W = [[-25.980, -14.376, -17.207, -10.741, 25.288, -27.749, -17.723, -19.631, -12.078, -11.117, -21.759, -28.648], [-15.305, -10.862, -12.280, -9.377, 3.807, -15.999, -12.516, -13.263, -10.360, -9.559, -13.865, -16.116], [-18.481, -7.787, -22.695, -4.468, 19.561, -19.377, -22.331, -24.274, -18.188, -4.901, -26.127, -20.975], [-6.487, -8.284, -7.520, -8.566, -13.525, -6.468, -8.058, -7.163, -8.639, -8.420, -6.364, -6.027], [-9.376, -6.533, -14.867, -5.840, -2.235, -9.558, -14.467, -15.025, -13.193, -5.751, -15.012, -9.798]]
Rows and columns are counted from 0.
row 0 col 0	-25.980
row 2 col 9	-4.901
row 2 col 8	-18.188
row 2 col 2	-22.695
row 2 col 11	-20.975
row 0 col 3	-10.741
row 1 col 11	-16.116
row 2 col 5	-19.377
row 4 col 0	-9.376
row 4 col 11	-9.798
row 2 col 7	-24.274
row 4 col 10	-15.012
row 1 col 0	-15.305
row 4 col 5	-9.558
row 2 col 0	-18.481
row 1 col 6	-12.516
row 4 col 4	-2.235
row 3 col 0	-6.487
row 1 col 5	-15.999
row 1 col 3	-9.377
row 2 col 6	-22.331
row 1 col 2	-12.280
row 0 col 7	-19.631
row 3 col 11	-6.027
row 4 col 3	-5.840
row 0 col 10	-21.759
row 4 col 2	-14.867
row 2 col 4	19.561
row 1 col 10	-13.865

B = [[58.8, 14.6, -50.5, 30.7, -3.5], [-34.8, 15.8, -13.8, 27.1, -19.6], [-65.2, -37.8, -48.5, -51.7, 50.5], [-19.3, 32.9, -66.8, 43.4, 32.9], [-48.3, 46.3, -56.6, -18.5, 1.6], [51.6, -64.7, -25.8, 0.7, 55.3], [29.5, -11.2, 29.2, 7.8, 60.9], [37.5, -6.8, -15.9, -5.6, -62.7]]
B[0][0]	58.8
B[:, 0]	[58.8, -34.8, -65.2, -19.3, -48.3, 51.6, 29.5, 37.5]
B[6][2]	29.2
B[6][4]	60.9
B[:, 1]	[14.6, 15.8, -37.8, 32.9, 46.3, -64.7, -11.2, -6.8]
B[:, 3]	[30.7, 27.1, -51.7, 43.4, -18.5, 0.7, 7.8, -5.6]
B[0]	[58.8, 14.6, -50.5, 30.7, -3.5]
B[3]	[-19.3, 32.9, -66.8, 43.4, 32.9]
B[4]	[-48.3, 46.3, -56.6, -18.5, 1.6]
B[5][4]	55.3
B[4][0]	-48.3
B[7][1]	-6.8
B[5]	[51.6, -64.7, -25.8, 0.7, 55.3]
B[5][1]	-64.7
B[4][1]	46.3
B[6][1]	-11.2
B[6][3]	7.8
B[0][1]	14.6
B[3][2]	-66.8
B[1][0]	-34.8
B[5][3]	0.7
B[1]	[-34.8, 15.8, -13.8, 27.1, -19.6]
B[4][2]	-56.6

data =
[[-122.3 -114.8  170.1  -84.6  -45.2  -58.6  200.7   19.5   14.3  146.2
  -161.3  -64.0   -6.5  -63.4  -16.6]
 [ 109.2   42.0  -33.4   88.9  -59.2   31.6   11.8   76.8   -5.5  -76.3
    -5.5   79.6   63.7  -14.1   29.2]
 [ -16.5   71.1   41.7  125.3  -43.0   45.7   48.0   12.0   30.2  -24.5
     2.6 -143.6    6.8  -53.4   67.7]]
Rows and columns are counted from 0.
(0, 0): -122.3
(1, 8): -5.5
(2, 3): 125.3
(2, 1): 71.1
(0, 10): -161.3
(0, 4): -45.2
(0, 7): 19.5
(0, 5): -58.6
(1, 10): -5.5
(0, 9): 146.2
(2, 2): 41.7
(1, 6): 11.8
(1, 5): 31.6
(0, 12): -6.5
(0, 6): 200.7
(2, 5): 45.7
(1, 12): 63.7
(0, 1): -114.8
(1, 14): 29.2
(0, 8): 14.3
(0, 13): -63.4
(1, 11): 79.6
(2, 13): -53.4
(0, 2): 170.1
(1, 1): 42.0
(0, 3): -84.6
(2, 11): -143.6
(0, 14): -16.6

a =
[-15.378  15.167   8.383   8.800   6.401 -15.313  15.997   8.814  10.237
   5.845   6.744  12.117  16.977]
a[0]	-15.378
a[2]	8.383
a[9]	5.845
a[10]	6.744
a[7]	8.814
a[8]	10.237
a[4]	6.401
